Below is a small trained network, with its code and all its weights. Each question gives an input and a target symbol and asks what happens when units are switched off, that is, made to give their printed mean instead of their output.

import numpy as np


def w(rows, s, z=0):
    codes = np.array(rows[::2]) - 128.0
    scale = np.full(codes.shape[1], s)
    scale[-1] = z or s
    return codes * scale


def norm(h):
    return h / np.sqrt((h * h).mean(-1, keepdims=True) + 1e-5)


def f(y):
    return y / 2 * (1 + np.tanh(0.7978845608 * (y + 0.044715 * y**3)))


def softmax(a):
    e = np.exp(a - a.max(-1, keepdims=True))
    return e / e.sum(-1, keepdims=True)


def log_softmax(a):
    a = a - a.max(-1, keepdims=True)
    return a - np.log(np.exp(a).sum(-1, keepdims=True))


def net(x, mask):
    ids = ['ΠΨαελμστ'.index(c) for c in x.split()]
    T = len(ids)
    res = E[ids] + P[:T]
    r = norm(res)
    for j in range(2):
        rows = slice(4 * j, 4 * j + 4)
        q, k, v = (r @ M[0][rows].T for M in (Q, K, V))
        z = softmax(np.where(np.tri(T) > 0, q @ k.T / 4**0.5, -1e9)) @ v
        o = O[0][rows]
        res = res + np.where(mask[j], z, o[:, -1]) @ o[:, :-1]
    y = f(norm(res) @ A[0][:, :-1].T + A[0][:, -1])
    res = res + np.where(mask[2:6], y, B[0][:, -1]) @ B[0][:, :-1]
    return log_softmax(norm(res)[-1] @ U[:, :-1].T + U[:, -1])


Q, K, V, O, A, B = {}, {}, {}, {}, {}, {}
E = w([
[112,200,206,138,98,13],'Π',
[39,68,114,69,148,143],'Ψ',
[32,150,120,142,45,59],'α',
[191,54,136,166,164,76],'ε',
[2,128,40,133,164,89],'λ',
[177,30,100,167,98,120],'μ',
[170,64,176,118,117,162],'σ',
[191,57,97,188,137,125],'τ',
],0.015)
P = w([
[80,254,150,25,141,170],'0',
[140,54,82,222,245,100],'1',
[126,98,159,162,200,47],'2',
[140,89,172,189,236,120],'3',
[104,109,151,124,208,73],'4',
[103,122,187,126,215,108],'5',
[96,112,180,125,201,93],'6',
[110,139,211,119,205,71],'7',
[101,124,200,132,202,98],'8',
[108,127,219,121,204,95],'9',
[107,119,202,135,201,92],'10',
[103,102,197,137,214,114],'11',
[106,129,205,129,232,95],'12',
[109,102,218,134,205,122],'13',
],0.0075)
Q[0] = w([
[11,180,115,82,86,118],'H1',
[167,104,179,153,136,153],'H1',
[146,66,81,121,96,130],'H1',
[58,157,107,132,93,120],'H1',
[124,96,160,139,145,113],'H2',
[133,142,92,85,165,152],'H2',
[152,125,120,67,84,107],'H2',
[45,219,100,37,85,119],'H2',
],0.012)
K[0] = w([
[109,140,218,184,121,50],'H1',
[129,132,118,126,99,215],'H1',
[91,141,110,184,52,156],'H1',
[101,98,157,163,236,45],'H1',
[159,173,212,79,6,144],'H2',
[114,146,148,147,145,119],'H2',
[103,137,88,193,156,154],'H2',
[106,87,184,164,134,62],'H2',
],0.011)
V[0] = w([
[129,188,106,85,18,23],'H1',
[159,51,127,172,155,60],'H1',
[174,196,31,104,212,177],'H1',
[213,61,85,2,61,166],'H1',
[31,67,32,160,173,175],'H2',
[114,191,201,137,100,110],'H2',
[55,125,113,114,184,77],'H2',
[140,41,114,224,152,150],'H2',
],0.0081)
O[0] = w([
[105,70,236,54,134,212,85],'H1',
[160,200,92,28,76,71,253],'H1',
[177,173,124,254,85,105,49],'H1',
[153,10,170,182,17,24,199],'H1',
[188,86,161,143,226,102,92],'H2',
[43,152,72,156,66,115,104],'H2',
[147,123,57,118,162,48,144],'H2',
[206,101,169,149,118,171,136],'H2',
],0.0081,0.0046)
A[0] = w([
[132,83,151,243,93,93,114],'N1',
[248,151,94,153,145,104,42],'N2',
[115,131,134,178,87,167,155],'N3',
[174,180,167,79,195,141,254],'N4',
],0.012,0.0024)
B[0] = w([
[35,255,145,112,159,185,255],'N1',
[209,154,113,58,58,225,187],'N2',
[2,216,89,121,184,155,129],'N3',
[125,115,147,25,231,144,207],'N4',
],0.0091,0.0077)
U = w([
[184,117,149,80,202,161,155],'Π',
[97,147,164,212,241,129,86],'Ψ',
[101,90,233,147,88,83,254],'α',
[139,225,144,154,105,200,195],'ε',
[2,208,161,136,109,159,72],'λ',
[102,153,58,110,79,27,106],'μ',
[91,50,121,108,181,62,29],'σ',
[205,136,90,55,95,142,93],'τ',
],0.0095,0.0023)

Each question gives the input, a string of symbols that net reads in full, and the target symbol t.
The units are the heads (4 rows each of Q, K, V and O) and the neurons (one row each of A and B). Each row of codes is followed by its name. A weight is (code - 128) times the scale printed after its matrix; where a second scale follows, it is the last column's (O, A, B and U).
mask holds one flag per unit, heads first, then neurons. A switched-off unit (its flag False) gives its mean, the last column of its rows in O or B, instead of its output. The means were averaged over made-up inputs and are rounded, as every weight is.
A unit's drop is (log p(t) with every unit on - log p(t) with that unit switched off) / (log p(t) with every unit on - log p(t) with every unit switched off).
The circuit of an input: a set's keep is (log p(t) with only the set's units on - log p(t) with every unit switched off) / (log p(t) with every unit on - log p(t) with every unit switched off). Starting from all 6 units, units are removed one at a time, each time the one whose removal leaves the highest keep (on an exact tie, the one counted first), for as long as the keep stays at least 0.8.
circuit, biggest first: the units of the circuit, biggest drop first
k most important neurons: the k neurons with the biggest drops, biggest first
heads that matter: for each layer, one digit per head in row order, 1 if its drop is at least 0.15 and else 0, layers parted by /
drop when u is switched off: that unit's drop, to one decimal
input μ μ τ Π, target Π: heads that matter	11
input Π Ψ σ, target μ: heads that matter	01
input ε μ Π Π, target μ: circuit, biggest first	H2; N1; H1
input Π Ψ μ ε λ ε, target μ: circuit, biggest first	H2
input Ψ μ λ τ μ μ Ψ ε μ Π μ Ψ Π Π, target Π: circuit, biggest first	H1; N4
input μ μ λ σ λ, target Π: circuit, biggest first	H2; H1; N1
input μ τ μ ε λ, target τ: 2 most important neurons	N2; N1
input τ τ μ τ Ψ μ σ, target ε: 2 most important neurons	N1; N2
input ε τ τ Π ε, target τ: heads that matter	00
input τ σ μ μ λ μ τ μ τ λ τ Ψ μ, target ε: heads that matter	10
input ε Ψ Ψ ε, target τ: circuit, biggest first	N2; H1
input τ μ Ψ Π μ μ Ψ λ, target Π: heads that matter	10
input ε Π Ψ Π, target μ: circuit, biggest first	H2; N1
input Ψ ε μ ε, target Ψ: circuit, biggest first	H1
input τ μ Π τ τ, target ε: circuit, biggest first	H1; N1; N2
input τ Ψ μ α, target Π: circuit, biggest first	H1; H2
input Π Π Ψ σ, target μ: circuit, biggest first	H2; H1
input λ λ μ σ Ψ Ψ, target Π: heads that matter	11
input μ μ Π μ Π τ μ α λ τ, target α: heads that matter	10
input α λ λ Π ε τ μ τ, target σ: heads that matter	11
input ε ε Π Ψ μ μ Π Π Π μ τ, target τ: circuit, biggest first	N2
input α σ Ψ μ α Ψ μ τ μ σ μ μ, target σ: heads that matter	11
input ε μ μ μ μ ε ε λ τ, target τ: heads that matter	10
input ε μ λ σ, target τ: 2 most important neurons	N2; N1
input α μ μ μ μ μ σ σ μ λ ε Ψ σ, target σ: drop when N2 is switched off	0.3
input τ μ Ψ μ Π λ Ψ λ Π μ, target ε: drop when N2 is switched off	0.1
input Ψ τ μ Π μ, target Ψ: drop when H1 is switched off	0.8
